Below are the code and all the weights of a small trained network. Each question names an input and a target symbol and asks about switching units off, where a switched-off unit gives its printed mean instead of its output.

import numpy as np


def w(rows, s, z=0):
    codes = np.array(rows[::2]) - 128.0
    scale = np.full(codes.shape[1], s)
    scale[-1] = z or s
    return codes * scale


def norm(h):
    return h / np.sqrt((h * h).mean(-1, keepdims=True) + 1e-5)


def f(y):
    return y / 2 * (1 + np.tanh(0.7978845608 * (y + 0.044715 * y**3)))


def softmax(a):
    e = np.exp(a - a.max(-1, keepdims=True))
    return e / e.sum(-1, keepdims=True)


def log_softmax(a):
    a = a - a.max(-1, keepdims=True)
    return a - np.log(np.exp(a).sum(-1, keepdims=True))


def net(x, mask):
    ids = ['Λαζητφω'.index(c) for c in x.split()]
    T = len(ids)
    res = E[ids] + P[:T]
    u = 0
    for l in range(2):
        r = norm(res)
        for j in range(2):
            rows = slice(2 * j, 2 * j + 2)
            q, k, v = (r @ M[l][rows].T for M in (Q, K, V))
            z = softmax(np.where(np.tri(T) > 0, q @ k.T / 2**0.5, -1e9)) @ v
            o = O[l][rows]
            res = res + np.where(mask[u + j], z, o[:, -1]) @ o[:, :-1]
        u += 2
        y = f(norm(res) @ A[l][:, :-1].T + A[l][:, -1])
        res = res + np.where(mask[u : u + 12], y, B[l][:, -1]) @ B[l][:, :-1]
        u += 12
    return log_softmax(norm(res)[-1] @ U[:, :-1].T + U[:, -1])


Q, K, V, O, A, B = {}, {}, {}, {}, {}, {}
E = w([
[121,105,173,156,94,61],'Λ',
[152,106,66,68,244,111],'α',
[77,84,37,30,37,105],'ζ',
[62,138,127,111,59,171],'η',
[250,109,176,97,137,34],'τ',
[218,25,50,89,141,126],'φ',
[173,232,62,223,35,134],'ω',
],0.011)
P = w([
[22,145,93,170,189,137],'0',
[232,131,126,189,206,82],'1',
[102,148,251,72,178,118],'2',
[68,77,73,158,128,130],'3',
[215,116,104,180,209,83],'4',
[109,122,229,40,121,111],'5',
[45,84,99,173,98,116],'6',
[218,100,89,169,201,85],'7',
[103,172,239,40,120,90],'8',
[80,129,170,195,27,148],'9',
[210,96,92,164,200,86],'10',
[97,189,220,2,117,62],'11',
],0.008)
Q[0] = w([
[115,149,96,145,106,94],'L0H1',
[107,84,152,102,72,133],'L0H1',
[90,70,2,198,60,76],'L0H2',
[176,149,219,110,203,95],'L0H2',
],0.0087)
K[0] = w([
[85,92,64,122,138,100],'L0H1',
[85,130,169,188,128,130],'L0H1',
[134,98,126,149,15,121],'L0H2',
[190,176,179,105,254,97],'L0H2',
],0.0084)
V[0] = w([
[94,76,118,141,111,148],'L0H1',
[162,104,191,140,173,207],'L0H1',
[167,181,150,92,255,95],'L0H2',
[212,88,167,165,133,93],'L0H2',
],0.0052)
O[0] = w([
[35,236,135,113,207,46,130],'L0H1',
[131,167,148,134,109,111,6],'L0H1',
[150,45,3,55,80,104,174],'L0H2',
[96,138,66,86,205,50,236],'L0H2',
],0.0044,0.0019)
A[0] = w([
[26,133,67,204,80,159,3],'L0N1',
[42,176,31,136,113,197,172],'L0N2',
[158,76,17,165,125,59,145],'L0N3',
[166,143,120,41,52,90,105],'L0N4',
[149,143,124,5,111,240,120],'L0N5',
[102,153,101,142,150,38,100],'L0N6',
[190,165,124,206,180,144,76],'L0N7',
[30,120,99,82,217,166,66],'L0N8',
[91,178,128,209,50,102,42],'L0N9',
[136,100,191,65,74,84,72],'L0N10',
[110,205,140,69,45,173,212],'L0N11',
[169,177,108,2,46,96,79],'L0N12',
],0.0075,0.003)
B[0] = w([
[139,221,71,59,99,223,156],'L0N1',
[254,101,166,97,200,169,160],'L0N2',
[65,106,238,194,120,134,254],'L0N3',
[76,221,153,181,225,186,187],'L0N4',
[94,184,142,227,127,27,144],'L0N5',
[132,70,97,188,242,132,173],'L0N6',
[213,116,154,182,121,14,150],'L0N7',
[130,126,155,118,69,16,139],'L0N8',
[3,120,79,110,125,144,178],'L0N9',
[131,147,21,113,131,125,175],'L0N10',
[191,32,104,31,213,56,173],'L0N11',
[91,233,144,133,179,120,193],'L0N12',
],0.0059,0.0061)
Q[1] = w([
[207,68,120,176,75,105],'L1H1',
[129,227,91,21,254,71],'L1H1',
[135,215,113,89,174,99],'L1H2',
[164,64,125,247,112,176],'L1H2',
],0.006)
K[1] = w([
[179,116,120,146,188,146],'L1H1',
[105,89,111,114,1,164],'L1H1',
[67,170,153,153,80,97],'L1H2',
[179,124,153,175,218,41],'L1H2',
],0.0074)
V[1] = w([
[38,111,124,167,88,68],'L1H1',
[82,162,1,51,71,66],'L1H1',
[152,201,86,162,160,77],'L1H2',
[162,123,109,182,111,207],'L1H2',
],0.0072)
O[1] = w([
[180,73,169,111,100,127,244],'L1H1',
[166,89,78,113,93,69,39],'L1H1',
[131,192,64,2,134,196,235],'L1H2',
[145,22,99,148,164,116,3],'L1H2',
],0.0096,0.0018)
A[1] = w([
[187,109,193,130,199,129,98],'L1N1',
[202,50,105,210,169,195,1],'L1N2',
[179,182,138,244,34,224,123],'L1N3',
[41,143,138,41,37,162,94],'L1N4',
[141,161,171,63,34,255,172],'L1N5',
[97,188,125,241,175,174,53],'L1N6',
[60,226,134,92,147,120,78],'L1N7',
[10,88,169,93,84,94,194],'L1N8',
[120,138,185,234,63,62,111],'L1N9',
[183,69,55,173,114,246,73],'L1N10',
[249,192,152,139,155,91,62],'L1N11',
[141,71,205,212,57,156,122],'L1N12',
],0.0075,0.0055)
B[1] = w([
[172,156,102,72,80,194,207],'L1N1',
[129,229,66,136,130,234,133],'L1N2',
[122,137,56,132,73,148,179],'L1N3',
[120,148,18,84,104,154,180],'L1N4',
[48,52,161,109,96,98,202],'L1N5',
[188,94,104,110,123,40,159],'L1N6',
[118,159,155,92,126,216,203],'L1N7',
[176,192,129,166,46,67,254],'L1N8',
[44,125,105,98,147,199,185],'L1N9',
[120,221,254,224,200,136,137],'L1N10',
[67,94,168,140,34,54,178],'L1N11',
[101,103,35,177,119,107,176],'L1N12',
],0.0068,0.0045)
U = w([
[39,82,186,233,178,86,150],'Λ',
[150,58,28,65,215,124,151],'α',
[75,189,254,153,194,190,51],'ζ',
[30,96,188,67,162,166,80],'η',
[202,88,188,110,96,60,138],'τ',
[158,189,106,153,181,219,253],'φ',
[154,198,81,201,98,70,74],'ω',
],0.0084,0.0026)

Each question gives the input, a string of symbols that net reads in full, and the target symbol t.
The units are the heads (2 rows each of Q, K, V and O) and the neurons (one row each of A and B). Each row of codes is followed by its name. A weight is (code - 128) times the scale printed after its matrix; where a second scale follows, it is the last column's (O, A, B and U).
mask holds one flag per unit, layer by layer, with each layer's heads first. A switched-off unit (its flag False) gives its mean, the last column of its rows in O or B, instead of its output. The means were averaged over made-up inputs and are rounded, as every weight is.
A unit's drop is (log p(t) with every unit on - log p(t) with that unit switched off) / (log p(t) with every unit on - log p(t) with every unit switched off).
The circuit of an input: a set's keep is (log p(t) with only the set's units on - log p(t) with every unit switched off) / (log p(t) with every unit on - log p(t) with every unit switched off). Starting from the 12 units with the biggest drops (on a tie, the unit counted first), units are removed one at a time, each time the one whose removal leaves the highest keep (on an exact tie, the one counted first), for as long as the keep stays at least 0.8.
circuit, biggest first: the units of the circuit, biggest drop first
unit that matters most: the unit with the biggest drop
top k neurons: the k neurons with the biggest drops, biggest first
input φ α ω ω η Λ, target α: circuit, biggest first => (L1H2; L0N3; L0N10)
input Λ η η, target τ: circuit, biggest first => (L0N11; L1H1; L0N4; L0N9)
input Λ Λ ω Λ Λ ζ φ η Λ Λ φ φ, target τ: circuit, biggest first => (L1H1; L1H2)
input α φ η η ω α α φ η τ, target ζ: circuit, biggest first => (L0N4; L1N8)
input ζ φ η, target ω: circuit, biggest first => (L1H1; L1N8)
input α τ ω φ α Λ τ τ Λ ω φ ζ, target α: circuit, biggest first => (L0N11; L0N3)
input Λ φ ω, target τ: top 2 neurons => (L0N11; L0N4)
input α ω ω, target η: top 2 neurons => (L1N5; L0N10)
input ω η η η ω Λ ω η Λ ω α ω, target α: top 4 neurons => (L0N3; L0N11; L0N9; L0N1)
input Λ τ ω ζ φ α α φ η φ η ω, target ζ: top 2 neurons => (L0N2; L0N11)
input Λ τ η Λ Λ τ ω Λ η ω ζ, target ζ: unit that matters most => L0H2
input ω φ τ, target α: circuit, biggest first => (L1H2; L0H2)
input ω α τ Λ Λ α Λ τ ζ ω α Λ, target α: circuit, biggest first => (L0N3; L0N10; L0H2)
input φ φ ζ α η Λ ω φ η, target α: circuit, biggest first => (L0N11; L0N3)
input η α Λ ω Λ τ, target α: circuit, biggest first => (L0N3; L0N10)
input ω ω τ φ Λ φ, target ζ: top 3 neurons => (L0N2; L0N3; L0N11)
input η τ τ ω ζ Λ τ ζ α Λ η, target η: unit that matters most => L1N5
input ω Λ α, target α: top 2 neurons => (L0N1; L0N9)
input η τ φ φ α ω ζ α ω η η ω, target Λ: top 2 neurons => (L0N11; L0N2)
input τ η τ φ τ Λ ζ α τ η τ τ, target Λ: circuit, biggest first => (L1H2; L0N2; L0N4)
input ζ α φ, target ω: unit that matters most => L0N2
input Λ Λ ω φ α α, target ζ: top 2 neurons => (L0N6; L0N11)
input φ φ α ω α ω, target α: circuit, biggest first => (L0N11; L1H2)
input Λ τ ω η Λ η, target Λ: top 2 neurons => (L0N11; L0N5)
input η η Λ η Λ ω, target Λ: top 3 neurons => (L0N11; L0N9; L0N2)
input η Λ α ω η φ Λ ζ τ Λ Λ ζ, target τ: circuit, biggest first => (L1H1; L1N8)
input τ Λ Λ τ φ τ η ω η, target Λ: top 2 neurons => (L0N5; L0N11)
